Below are the code and all the weights of a small trained network. Each question names an input and a target symbol and asks about switching units off, where a switched-off unit gives its printed mean instead of its output.

import numpy as np


def w(rows, s, z=0):
    codes = np.array(rows[::2]) - 128.0
    scale = np.full(codes.shape[1], s)
    scale[-1] = z or s
    return codes * scale


def norm(h):
    return h / np.sqrt((h * h).mean(-1, keepdims=True) + 1e-5)


def softmax(a):
    e = np.exp(a - a.max(-1, keepdims=True))
    return e / e.sum(-1, keepdims=True)


def log_softmax(a):
    a = a - a.max(-1, keepdims=True)
    return a - np.log(np.exp(a).sum(-1, keepdims=True))


def net(x, mask):
    ids = ['ΓΦβδεθμψ'.index(c) for c in x.split()]
    T = len(ids)
    res = E[ids] + P[:T]
    u = 0
    for l in range(2):
        r = norm(res)
        for j in range(3):
            rows = slice(2 * j, 2 * j + 2)
            q, k, v = (r @ M[l][rows].T for M in (Q, K, V))
            z = softmax(np.where(np.tri(T) > 0, q @ k.T / 2**0.5, -1e9)) @ v
            o = O[l][rows]
            res = res + np.where(mask[u + j], z, o[:, -1]) @ o[:, :-1]
        u += 3
    return log_softmax(norm(res)[-1] @ U[:, :-1].T + U[:, -1])


Q, K, V, O = {}, {}, {}, {}
E = w([
[69,89,157,89,118],'Γ',
[91,76,147,116,109],'Φ',
[139,141,77,209,180],'β',
[138,115,90,217,173],'δ',
[119,109,119,168,169],'ε',
[38,185,73,147,212],'θ',
[99,113,7,99,149],'μ',
[166,131,118,92,76],'ψ',
],0.019)
P = w([
[248,34,116,200,138],'0',
[209,118,121,32,224],'1',
[254,93,105,50,185],'2',
[160,81,114,185,155],'3',
[177,112,109,114,159],'4',
[170,112,77,104,141],'5',
[146,127,75,146,119],'6',
[119,134,80,134,94],'7',
[84,184,82,105,65],'8',
[96,161,76,138,97],'9',
[75,162,64,175,73],'10',
],0.0091)
Q[0] = w([
[178,119,248,172,122],'0.h1',
[142,149,183,185,116],'0.h1',
[140,181,175,139,122],'0.h2',
[78,79,113,218,95],'0.h2',
[117,131,227,85,150],'0.h3',
[87,113,159,149,147],'0.h3',
],0.014)
K[0] = w([
[151,122,162,161,173],'0.h1',
[131,105,112,160,207],'0.h1',
[154,101,110,101,161],'0.h2',
[69,190,97,40,110],'0.h2',
[158,106,202,131,151],'0.h3',
[43,159,208,227,246],'0.h3',
],0.012)
V[0] = w([
[109,71,134,149,212],'0.h1',
[215,147,206,29,7],'0.h1',
[23,185,200,173,150],'0.h2',
[132,108,40,49,194],'0.h2',
[132,77,170,182,253],'0.h3',
[135,175,167,254,119],'0.h3',
],0.0083)
O[0] = w([
[51,203,168,11,114,181],'0.h1',
[151,129,135,205,116,20],'0.h1',
[131,254,81,27,62,111],'0.h2',
[42,60,146,59,204,255],'0.h2',
[114,172,220,121,181,197],'0.h3',
[183,122,154,187,60,79],'0.h3',
],0.0073,0.0081)
Q[1] = w([
[52,103,98,163,98],'1.h1',
[107,114,187,163,106],'1.h1',
[152,180,162,129,102],'1.h2',
[246,88,188,202,102],'1.h2',
[120,209,186,99,137],'1.h3',
[190,167,164,126,78],'1.h3',
],0.012)
K[1] = w([
[34,187,85,102,116],'1.h1',
[164,138,81,125,192],'1.h1',
[216,139,143,142,104],'1.h2',
[201,109,252,111,167],'1.h2',
[101,88,102,53,216],'1.h3',
[109,191,165,101,143],'1.h3',
],0.012)
V[1] = w([
[141,254,51,131,254],'1.h1',
[20,117,202,41,115],'1.h1',
[149,56,42,95,9],'1.h2',
[68,232,62,197,168],'1.h2',
[165,107,43,99,36],'1.h3',
[132,162,175,119,176],'1.h3',
],0.0096)
O[1] = w([
[208,119,139,72,171,207],'1.h1',
[135,74,63,170,11,249],'1.h1',
[16,73,132,80,244,78],'1.h2',
[136,144,100,104,93,180],'1.h2',
[172,24,146,139,97,72],'1.h3',
[30,128,225,160,124,146],'1.h3',
],0.012)
U = w([
[68,138,82,206,47,32],'Γ',
[60,139,103,220,82,93],'Φ',
[177,180,134,105,138,103],'β',
[156,174,147,132,134,160],'δ',
[131,164,151,134,88,37],'ε',
[192,218,54,2,53,150],'θ',
[77,59,77,66,197,186],'μ',
[252,58,127,199,162,253],'ψ',
],0.009,0.0023)

Each question gives the input, a string of symbols that net reads in full, and the target symbol t.
The units are the heads (2 rows each of Q, K, V and O). Each row of codes is followed by its name. A weight is (code - 128) times the scale printed after its matrix; where a second scale follows, it is the last column's (O and U).
mask holds one flag per head, layer by layer. A switched-off head (its flag False) gives its mean, the last column of its rows in O, instead of its output. The means were averaged over made-up inputs and are rounded, as every weight is.
A unit's drop is (log p(t) with every unit on - log p(t) with that unit switched off) / (log p(t) with every unit on - log p(t) with every unit switched off).
The circuit of an input: a set's keep is (log p(t) with only the set's units on - log p(t) with every unit switched off) / (log p(t) with every unit on - log p(t) with every unit switched off). Starting from all 6 units, units are removed one at a time, each time the one whose removal leaves the highest keep (on an exact tie, the one counted first), for as long as the keep stays at least 0.8.
units of the circuit, in order: the units of the circuit, biggest drop first
unit that matters most: the unit with the biggest drop
heads that matter: for each layer, one digit per head in row order, 1 if its drop is at least 0.15 and else 0, layers parted by /
drop of u: that unit's drop, to one decimal
input μ θ θ ε, target θ: heads that matter : 010 / 000
input μ θ β θ, target θ: units of the circuit, in order : (0.h2; 1.h2)
input θ θ μ μ Φ ψ Φ, target ψ: units of the circuit, in order : (0.h1; 1.h3)
input θ δ θ ε β θ ψ θ ε, target ψ: unit that matters most : 0.h1
input Γ μ δ μ Γ μ ψ Γ ψ θ Γ, target ψ: units of the circuit, in order : (0.h1; 1.h3)
input θ ε θ Φ θ ψ μ θ μ Γ Γ, target μ: units of the circuit, in order : (1.h2; 0.h3)
input θ θ θ θ θ θ δ, target θ: heads that matter : 000 / 000
input μ θ β θ μ μ Φ ε, target μ: heads that matter : 000 / 010
input ε θ ψ μ μ, target ψ: heads that matter : 110 / 001
input Φ θ ε μ Γ θ θ δ θ θ ε, target θ: heads that matter : 000 / 000
input δ θ θ θ θ θ μ Φ δ, target μ: heads that matter : 101 / 010
input θ θ Φ θ θ θ μ θ θ ψ θ, target ψ: heads that matter : 100 / 001
input θ Φ ψ Φ, target ψ: heads that matter : 011 / 001
input ε θ δ θ, target θ: units of the circuit, in order : (1.h2)
input μ Γ μ Γ δ Γ μ μ μ β, target μ: heads that matter : 000 / 010
input Γ ψ θ θ μ ψ ε, target ψ: units of the circuit, in order : (1.h3; 0.h1)
input μ θ μ μ θ β θ μ θ Φ δ, target θ: heads that matter : 010 / 000
input β θ θ θ ψ, target ψ: heads that matter : 101 / 000
input θ θ θ μ Γ ε ψ θ, target ψ: drop of 1.h1 : 0.0
input Γ ψ θ β θ ψ ψ β Γ, target ψ: unit that matters most : 0.h1
input μ μ Γ, target μ: drop of 0.h3 : 0.1
